Each row is followed by its group and then its class within the group.
[  1   4   0   5  -5   5   2 -10  -4   2  10   2  16  -7  -3   8  -9   6
  -1 -15  -8   5   7  -1  -3  -2  -3  -2  10   5  -2   5  -3  -9  -6   5
   0   7  -2   3   5  -6  -6  -2 -10   2   8   8   3  -3   4   3 -16 -17
  -2  -3  14] => W:Z393
[ -1  14  11   7  -3   1   5  -6   1  -2   9   9  10  -3  -5  -3   2  15
   0  -4   6   0   6  -3 -12  -3   0  -7  -2   4   2   5   1  -8  -6   0
  -9   0   5   7   4  -3  -2   0   1   1  -9  -4 -10   4  36  -5 -17 -21
  -5  -7  20] => P:Z126
[ -1   8   2  -4  -2  -7   1 -15  -2   3   2   2  16  -7  -3  -1   2  15
  -3 -13  -6  -1   6  -2   3  -1   4  -1   5  -1   3  -1  -4  -8   2   3
   7   5  -1   1   6  -3  -1  -2  -5  -5   3   6  -4   0   2   8  -9 -10
  -9  -9  10] => W:Z105
[ -2  11  -4   3  31  -5  -1   2  -8   1   9   2  16  -5   2   9   0  22
  -8 -10   4   2   3   3  -7   2  -1   1   0  11   9   5  -2  -8  -5   2
  -1  -1   6  -6   5  -1   2   1 -13   7   1  26   3   1   2  -4 -20  -8
   0  -6  20] => P:Z572
[ -4  -4  -9   4  -6   4   7  -6  -6   0  12   4   4  -7   0   2 -12   0
  -1 -12  -1   6   6   5  -2  -3   0  -2  11  -1   3   6  -1  -3 -13   8
   3   7   3  -2   3  -3  -6  -2  -1   2   6  13   6   4  -3  -1 -13  -6
   8  -5  12] => W:Z105
[  1  21  -6   7  -4   0  -3   0  -4  -3  11   3  15  -4  -3   1  -1  14
   1  -4   1   1  18  -5  -7  -7   5  -2   1   9   5   8   2 -10   0   6
  -8   0   5 -16  -2  -3 -12   2 -11   6   2   5   8   0  11  -7 -13 -21
  -5   5  22] => P:Z126
[ -7   9  -1   3   5   3  -4  -9 -11   7   3   1   2  -4   3  11  -1  11
  -2 -14 -10  -2   6   4   0   4  10   0  14  -3  -2 -10   1   2  -4  -1
  11   8  -3   7   3  -8  27  -2 -12  -9   2   8  -2  -7   2   5  -5 -19
   0  -2   6] => W:Z393
[ -4   7   3  -5  -9  -2   3  -8  -3   4   6  -4  12  -5   0   5   1   9
  -3 -16 -15   2   7  -6 -12  -3   3  -4  19   4  -4   6   4 -10  -8  -6
   8   8  -2  -1   8  -6  -1  -5  -9   3   4   3   0  -5  -2   0 -10 -26
  -1  -5   3] => W:Z393
[ -5  22   1   4 -10   1  -1  -2  -5   6  14   1  15 -10   1   6   3  20
  -2  -1   4   0   0  -2 -13  -7   4  -4  -1  17   2   7  12  -3   2   0
  -8  -3   8   8   0  -5  -2   1  -2   3   5  -3  -9  -1   8 -10 -21 -17
  -2  -6  23] => P:Z126
[ -5   8   6   6  -7  -3  -5   0   0   5  10   5  19  -4   4   3   0  18
  -2 -12 -11  -7  11 -13  -6 -12   3  -5  10  -4   5   2  -5 -12  -4   8
   3   1   2  -3   6  -7  -4  -4 -14   1   5   3   0  -4  -1  -2  -9 -13
 -12   0   9] => W:Z393
[ -4  26  -7  -2  -2   0   2   2 -12  -1   2   1  14  -9   4  12  -7  23
  -2   1  -3   2  11   5  -5  -6  -2  -3   0   9  12   2   2  -4  10   2
  -2  -1   9   1 -11  -4  -1   4  -9   6  -8   5   4   4   8  -5 -26 -24
  10   4  36] => P:Z126
[  3  21   1   0  -2   5  -9  -4 -10   4   5   1  16  -5   7  -2  -3  15
   3  -8   0   7   1  -2  -4   4   3   0   1   8  -1  -1  -1  -3   3   2
  -7   3   9   3  -2   3  -9   1  -8   3  -4  -7  -4   4  10  -4 -12   0
  -5  -3  22] => P:Z572
[ -2   3  -1   4  -9   5   5  -1  -4  -1  11   0   7  -7  -3   4   4  16
  -6 -17 -11   0   6  -5  -6   0   0  -2  -4   3   0   2   2 -10  -3   2
   3   9   4   4  11  -5  -6   2  -6  -2   7  11   5  -3   2   1 -21  -7
   3  -1  22] => W:Z105
[  2  19   3   8  -2   0  11   1  -3   2  20   5  13 -10  -3  -1   1  16
   8  -7   1   0   2  -4 -10  -5   0  -6  -4   8  -5  12  -3  -4   8   3
 -12 -12  11   3  -1 -11  -2   0  -9   3  -6  -4 -11   3  12  -4 -14 -14
  -5  -3  17] => P:Z126
[ -5  14  -1   5   0   3   1  -4  -7   5   8  12  10  -8  -1   6  -1  13
  -1 -10  -4  -6   6  -5 -16  -5  12  -1   7   7  -1   3   9  -7  -4   7
   3  15   5   0   9  -3   2   1  -9   0   0  -1  -1  -2   4   1  -7  -6
  -5  -1  14] => P:Z572
[ -2  11  -2  -2  -2  -2   7  -2  -3  -2   0   3  21 -14   0   0  -4  16
  -2  -9   0   5   3  -1  -7  -3  -3   3   6  15   1   0   2   7  -7   1
  -5  -5   9   1   4   2   4   3 -10   5   1   4   3  -6   7  -5 -17  -1
  -4   3   9] => P:Z572
[ -6  10   1  -6  -4  -3   1   4 -10   5   5 -18  10  -2  -2   2   2   4
  -2 -10   3   4   4   2  -8  -4   0   0   4   7  -1  12  -1  -5  -9   2
  -4  -4   4   2   5   0   2  -3  -4   2   8   5  -5   3   8   0 -13   0
   1  -6   9] => P:Z572
[ -4   7   2 -10  -8  12   4 -15  -7 -10   8   2  16  -8   0  -8   4  13
   0 -11 -12   1   5  -1  -4  -3  10  -1   7   4   1   4   6  -5  -2   4
  12   1   0  -5  -1  -4  -8  -6   6  -2   8   6   0   0   3   1 -15 -18
   1  -4  17] => W:Z105
[ -5  21  -1  -9  -1   0   0  -9  -4   7  12   9  23  -6   7   2   0  13
  -1 -11   1   0   7   1 -10  -3  10  -1   8   4   7   5   1  -5   3   2
  -2  -3  12   1   5  -4   2  -4   4  14   1   6  -4   3   2  -4 -19 -18
  -2   2  27] => P:Z572
[  1   5  -2   1  -6   1   5  -2   2   6   6  -1  15 -11   0   8   6  19
  -4 -19 -10   4   8  -6 -17   0  -9  -6  15   1   1   3   0 -14 -10   3
   4   7   0   0   1  -3  -4  -4 -15  -3  -2  10   2   0   8   1  -9 -19
   2  -2  13] => W:Z105
[  0  18   1  -2   1   1   1  -1  -2   0   8  -3  18  -8  -6   2  -2  24
  -5  -3  -4   4   5  -3 -11  -8  -4  -6  -3   5   7  -2   4  -7   4   2
  -7  -2   5   5   1   2  -2   5  -8   5   1   6  -2   7  13 -12 -18 -19
  -8  23  28] => P:Z572
[ -1  -2   5   6 -11   4   9 -10  -1   1  12   9  11  -6  10  -1   1   9
  -5  -9  -9   5   8  -5  -4   1   7   1  10   9  -5 -51  -4  -5  -4   4
   3   2   7   4  -8  -4  -5  -3  -4  -4   8  -2  -1  -3   2  -1 -11 -34
   4  -3  11] => W:Z105
[ -1   5  -1   9   8   1   2  -3  -6   2  12   0  15  -8   0   2  -2   3
  -4 -14 -10   1   3  -7   0   2   8  -2  16   7   3   6   4  -6 -13  11
  -1   2   1   2   3  -2  -1  -3  -6  -1  19   9   4  -6   3   1 -16 -13
  -2  -5  13] => W:Z105
[ -2  16   2   4 -15  36   9  -8  -5   5   9   2  14 -13   3   8   0  17
  -3  -8 -12  -1   4  -5  -9  -2   3  -3   4  13  -1  -9  -1  -7   8   3
  -5  -7   4   9   2  -3  -3   4  -1  -2  -4   2   3  -2   9   4 -13 -10
   4   2  26] => P:Z572
[  5  10   1   4 -13   0   6 -11  -6   3  12   2  11  -8   3   4  -1  13
   1 -14  -6   0   5  -5  -8  -1   1  -6  14  -3  -5   4   0 -16 -20   3
   7  -1   5   1   6 -11  -5  -2 -14  -1   9  11  -3   0   2   4 -18 -19
  -6 -10  15] => W:Z105
[ -1  33  -5  -7  -1   2  -3   0  -6   0   2   2  17  -2   2   5   1  24
  -6   4   7   6   6  -1  -3  -5   6  -6  -1   7   7   8   6 -14   6   7
  -1  -7   9   4   5   0   2  -1   5   1  -5   4   0   7  14  -5 -14 -17
   0   1  21] => P:Z126
[ -1   1   5  -4  -6   1   8  -8  -7  17  -4  -3  11 -10  -4   1   3   9
  -2  -7 -15  10   8  -7   2  -1  14  -2  16   3  -2   4   2  -7  -4   7
  10   3  -6  -2   2   0  -6  -4   2   1  11  12   6  -3  -1   3  -9 -15
  -2   1  11] => W:Z393
[  1  20  -2  -2  -5  -4  -7  -5   0  -3  10  -1  17  -3   4  10  -1  17
  -8   1   8   2   6  -2  -1  -2  -3  -9   4   9   8  -1   1  -6  -1   3
 -10  -5  10   3   0  -9   7   3  -8   3   6   9  -3   6  15  -3 -23 -13
   9  -3  25] => P:Z126
[ -3  15  -6   1  -6   0  -1   1  -3   4   9  10  16  -5   5   7  -2  16
  -6  -9   3  -4  16   5  -6   5  -1  -9   1  14   6   1  -5  -1  15   2
  -8   0  13   4  -3  -5 -25   3  -2   2   7   9  -2   7   6  -5 -21 -22
  -2  -8  10] => P:Z126
[ -6   6  -7   2 -11  -2  11  -7   1   1   7   0  13  -7   0   4   9  12
  -7  -6  -4   0  -3  -1 -11   1   0  -1  11   0   1   1   3   5 -10   1
   6   2  -1   3   4   0  -2   1 -10  -1   9   7  -5   3   8   3  -2 -19
   0  -2  10] => W:Z105
[ -8   3   9  -2  -7   0   3  -7  -5  12  10   5  14  -3  -3  15   0   8
 -10 -16 -12   3  13  -5  -7  -1  -8  -4  11   2  -5   0  -2 -11  -7   1
   3  12   4   0   9  -4 -12  -1 -16  -1   6   7  -3  -2   0   2  -6 -11
  -4  -5  17] => W:Z105
[  1  17 -11  -3  -2  -5   4   3  -2   0  11   6  18  -4   1   7  -6  26
  -2  -8   5  -2   6  -3  -8  -5  -8  -3   5   6   8   1  -2 -15   9   3
  -5  -1   2  -3   2  -5  -1  10  -7   2   0  -2  -8   3  11  -2 -20 -15
 -10  -1  26] => P:Z572
[ -1  11   2   2  -7  -8   1   2  -6   6   5  -4   8  -7  -7   3  -1  16
  -2  -8 -11   1  12  -4  -5  -2   0  -3  11   3   4  -3   3  -9  -2  -2
   8  14   8   1   6  -3  -5   6  -8  -4   3   9  -3  -8   6  -2  -6 -17
  -2  -5  17] => W:Z105
[ -6  22  -3  -2  -5   9   1  -1  16  -2  11   5   8  -3   5   2   3  17
  -1 -14  -5   1   6  -8   1  -4   3  -1   4  10   3   2   4  -7  -2   5
  -7   4   6   4  -2  -9  -3   2 -11 -48  -1   2   1   5   9  -3 -14 -16
  -1   2  13] => P:Z126
[  9  25   5  -1  -2   1   4   8   1  -3   6   5  23   1   4   2   9  25
  -3  -4   0   2   3  -2  -4  -1 -12   0   5   9  11   0  -2   9   6   0
  -1  -4   7   4   3  -3  -1  -4  -1  -3  -2   9  -4   6   8  -8 -16 -13
  -4  -5  28] => P:Z126
[ -2   4  -9   7  -8   1   8  -5  -8   7   4  -1  18  -3   2   5 -13  11
  -6 -10  -1   7   6 -11  -1  -4   0   3  23 -11   0  -1  -3  -8  -7   5
   8   3  10   2   5  -7  -1  -1  -9   8   3  10   0  -3   2   4 -19 -17
   6   1  11] => W:Z105
[ -1  27  -7   9  -3   8  -1  -3  -5  -1   7   0  11  -9   3   0  -4  22
  -7  -2  -7  -5   7  -3  -5  -6  -6  -2   2   8   4   5  17  -2   0   4
  -7  -3   8   3  -5  -7  -1   2  -7   5  -5  -2   1   8   9   0 -15  -8
   2   1  16] => P:Z572
[ -4  12  -3   1  -6   0   6   2  -4   1   5  -1  12  -9  -1   2   5  17
  -8   1  -1   0   4   2 -23  -2   5   0 -16   4  12  -2  -3  -6   0   5
  -1   1   9  -4   2   2  -5  -3  -1   1   7   5  -2 -14  15  -3 -22 -15
  -1  -2  26] => P:Z126
[  2  15   3   5  -2  -1  -8  -4  -3   3  12  -1   0 -10  -2   0   1  25
  -1 -11  -1   0  12  -3 -10  -2 -12  -5   1  19  -2  -1  -5  -5  -1   5
 -16   5   5  -1   5   1   0   3  -2   6   2   2   2  10   7  -1 -20   4
  -5   1  29] => P:Z572
[ -4  20  -3  -2   0   2  -4  -8  -8   1   3   4  13  -6   7   2  -4  20
  -6  -5   5  -4   4   1 -10  -4   0  -6  -4  11   2   2  -4  -1   6   8
  -2  -5   7   4  -2  -8  -2   2  -5   2  -9   3  -6   4  17  -4 -11 -13
  -4   3  18] => P:Z126

Each row is followed by its group and then its class within the group.
[ -2  -3  12  10   3   1 -18 -10   2  -4   4  14   4 -15  -5   2  -1   6
   6 -17  -2   0   0  -3  12   0   2   5  10   2  -4  19   2   5   1 -18
  -1  -1  -3  19  14   8  17  -7   4 -14   8 -10   5   2  -1  -5   1  -4
  -2  -7   1] => Z269:D
[ -8   0   0   4   0  -5 -27  -3  -4  -6   4   4   7 -15  -3   5 -12   1
   1 -13   3  -3 -12   2  -7  -9   7  11   7   4  -1   8   5  -3   3  -5
   0  -2  -9  -7   2  -4  17 -14  25 -15  17 -15  -3   2   2   4  -1 -14
  -1  -8   1] => Z281:Q
[ -2   1   4  12   1  -4 -16 -11  -1  -6   2  10   6  -5  -3  -3  -1   8
  -7  -7   1  -1  -2  -3   8  -3  -3   5   6   5   5   4   1   2  -3 -10
  -3   2   0   9  -1   5   0   3  -1  -2   3  -3 -11   1   1  -3   4  -1
   2  -2   3] => Z269:D
[ -4  -1   8  -2   1   0 -22  -4  -5  -3   3  14   2   3   3   2  -2  -2
   6  -5   5  -3  -9   7  -7  -3  -1   6   1   4   6   0   2  -2   2   4
   2   0  -7  13 -11  -5   4   0  15  -7   6   0  -2   2   3   1   0 -15
   1  -2   0] => Z281:L
[ -6   0  -1   1   2  -2 -20  -2  -4  -7   4   8   1  -7   6   7 -10  -1
   6  -3   5  -5  -9   5  -7  -3   5   7  -1  -1  -2   6   8   4   2   1
  -1  -1  -8  17 -12  -8   5  -5  22 -14  10  -8   4   3   2   3   3 -18
   3 -21   2] => Z281:B
[ -4   3  12   5   2  -3 -10  -9  -9  -1   5  16   7   7  -2  -4   2   5
  -3  -1   3  -5  -2  -5  11   2  -2   4   3  -3  13   4   1  10   1  -5
   6  -1   3  11   6  15 -11   9 -12   4  -5   5  -6  -1  -1  -4  12   1
   7  -2   3] => Z269:D
